Below is a small trained network, with its code and all its weights. Each question gives an input and a class and asks what happens when units are switched off, that is, made to give their printed mean instead of their output.

import numpy as np


def w(rows, s, z=0):
    codes = np.array(rows[::2]) - 128.0
    scale = np.full(codes.shape[1], s)
    scale[-1] = z or s
    return codes * scale


def f(y):
    return np.maximum(y, 0)


def log_softmax(a):
    a = a - a.max(-1, keepdims=True)
    return a - np.log(np.exp(a).sum(-1, keepdims=True))


def net(x, mask):
    res = np.array(x, float).reshape(1, 8) / 4 @ E
    y = f(res @ A[0][:, :-1].T + A[0][:, -1])
    res = res + np.where(mask, y, B[0][:, -1]) @ B[0][:, :-1]
    return log_softmax(res[-1] @ U[:, :-1].T + U[:, -1])


A, B = {}, {}
E = w([
[107,142,132,157,131],'x0',
[157,30,90,163,215],'x1',
[94,103,7,151,59],'x2',
[48,2,202,106,91],'x3',
[130,128,129,129,128],'x4',
[99,145,132,164,130],'x5',
[110,141,132,153,130],'x6',
[162,104,125,86,125],'x7',
],0.0088)
A[0] = w([
[122,90,57,23,48,208],'n1',
[94,161,129,155,82,253],'n2',
[101,162,210,64,222,108],'n3',
[177,183,51,152,147,93],'n4',
[164,143,255,94,225,117],'n5',
[148,118,124,195,143,122],'n6',
[175,160,115,143,158,66],'n7',
[201,230,88,134,174,98],'n8',
[192,196,63,130,190,92],'n9',
[159,82,140,219,188,92],'n10',
[36,98,199,85,83,139],'n11',
[111,237,151,82,16,76],'n12',
[121,83,39,149,244,115],'n13',
[129,107,56,144,30,94],'n14',
[138,201,111,114,124,137],'n15',
[97,73,15,136,122,142],'n16',
[180,72,150,194,237,119],'n17',
[115,183,172,116,53,101],'n18',
],0.0091,0.0052)
B[0] = w([
[116,168,102,200,216,255],'n1',
[233,180,135,130,236,237],'n2',
[24,227,14,164,129,211],'n3',
[74,87,155,182,137,214],'n4',
[10,223,73,125,163,246],'n5',
[201,54,193,99,109,157],'n6',
[107,88,100,173,66,163],'n7',
[50,15,122,202,101,241],'n8',
[67,67,113,148,130,224],'n9',
[107,178,245,75,43,178],'n10',
[125,44,166,207,144,239],'n11',
[201,137,213,107,5,250],'n12',
[224,144,185,21,60,216],'n13',
[28,243,121,184,92,215],'n14',
[148,6,176,135,162,200],'n15',
[155,233,40,82,121,232],'n16',
[172,164,181,10,64,212],'n17',
[213,87,254,77,30,204],'n18',
],0.0054,0.0078)
U = w([
[81,180,82,120,137,92],'0',
[182,111,150,82,96,61],'1',
[77,2,117,153,132,74],'2',
[146,121,124,131,166,254],'3',
],0.015,0.0078)

Each question gives the input, the list of numbers given to net, and the class t.
The units are the neurons (one row each of A and B). Each row of codes is followed by its name. A weight is (code - 128) times the scale printed after its matrix; where a second scale follows, it is the last column's (A, B and U).
mask holds one flag per neuron, in row order. A switched-off neuron (its flag False) gives its mean, the last column of its row in B, instead of its output. The means were averaged over made-up inputs and are rounded, as every weight is.
A unit's drop is (log p(t) with every unit on - log p(t) with that unit switched off) / (log p(t) with every unit on - log p(t) with every unit switched off).
The circuit of an input: a set's keep is (log p(t) with only the set's units on - log p(t) with every unit switched off) / (log p(t) with every unit on - log p(t) with every unit switched off). Starting from the 12 units with the biggest drops (on a tie, the unit counted first), units are removed one at a time, each time the one whose removal leaves the highest keep (on an exact tie, the one counted first), for as long as the keep stays at least 0.8.
circuit, biggest first: the units of the circuit, biggest drop first
unit that matters most: the unit with the biggest drop
top k neurons: the k neurons with the biggest drops, biggest first
drop of u: that unit's drop, to one decimal
input [-3,5,2,3,2,-6,-7,-3], class 3: unit that matters most -> n12
input [-4,3,-4,-7,-7,1,0,3], class 2: top 2 neurons -> n8, n9
input [0,8,-8,6,5,-1,-4,-4], class 0: circuit, biggest first -> n5, n3
input [-5,-4,-6,-8,4,-7,0,-8], class 2: circuit, biggest first -> n8, n15, n9
input [-8,4,3,-5,0,-3,-1,-4], class 2: circuit, biggest first -> n8, n9
input [-5,4,7,7,-5,7,-7,-2], class 0: circuit, biggest first -> n16, n14
input [4,8,0,-8,-1,-8,7,0], class 1: top 2 neurons -> n13, n17
input [-3,-7,-1,-8,7,-6,-1,-6], class 2: circuit, biggest first -> n8, n15
input [-3,3,4,-8,3,-6,-8,5], class 2: circuit, biggest first -> n8, n9
input [-7,6,3,-6,-5,2,-3,-2], class 1: top 3 neurons -> n13, n17, n16
input [-6,-1,-8,1,1,7,2,-7], class 0: top 2 neurons -> n5, n3
input [6,4,-4,-6,5,-2,2,6], class 2: top 2 neurons -> n8, n9
input [-6,-5,7,6,1,-8,2,-3], class 0: top 2 neurons -> n14, n1
input [7,0,2,5,-4,-8,-8,8], class 3: top 3 neurons -> n8, n1, n9
input [2,-8,-5,4,-1,6,8,-5], class 1: circuit, biggest first -> n18
input [1,-8,6,-3,5,0,1,-4], class 1: top 2 neurons -> n12, n18
input [5,4,-3,4,-5,3,-3,-2], class 1: top 2 neurons -> n17, n8
input [-6,-7,5,-4,7,-4,3,-4], class 1: top 2 neurons -> n12, n18
input [-1,1,3,-4,4,3,-1,-6], class 2: drop of n5 -> 0.2
input [-2,8,-6,6,7,-3,-7,2], class 1: unit that matters most -> n17
input [6,-4,-6,6,6,3,-2,-2], class 0: drop of n4 -> 0.1
input [5,7,-8,-3,-6,2,7,2], class 0: drop of n4 -> 0.0
input [3,1,-4,1,8,-7,-2,-4], class 0: drop of n18 -> 0.1
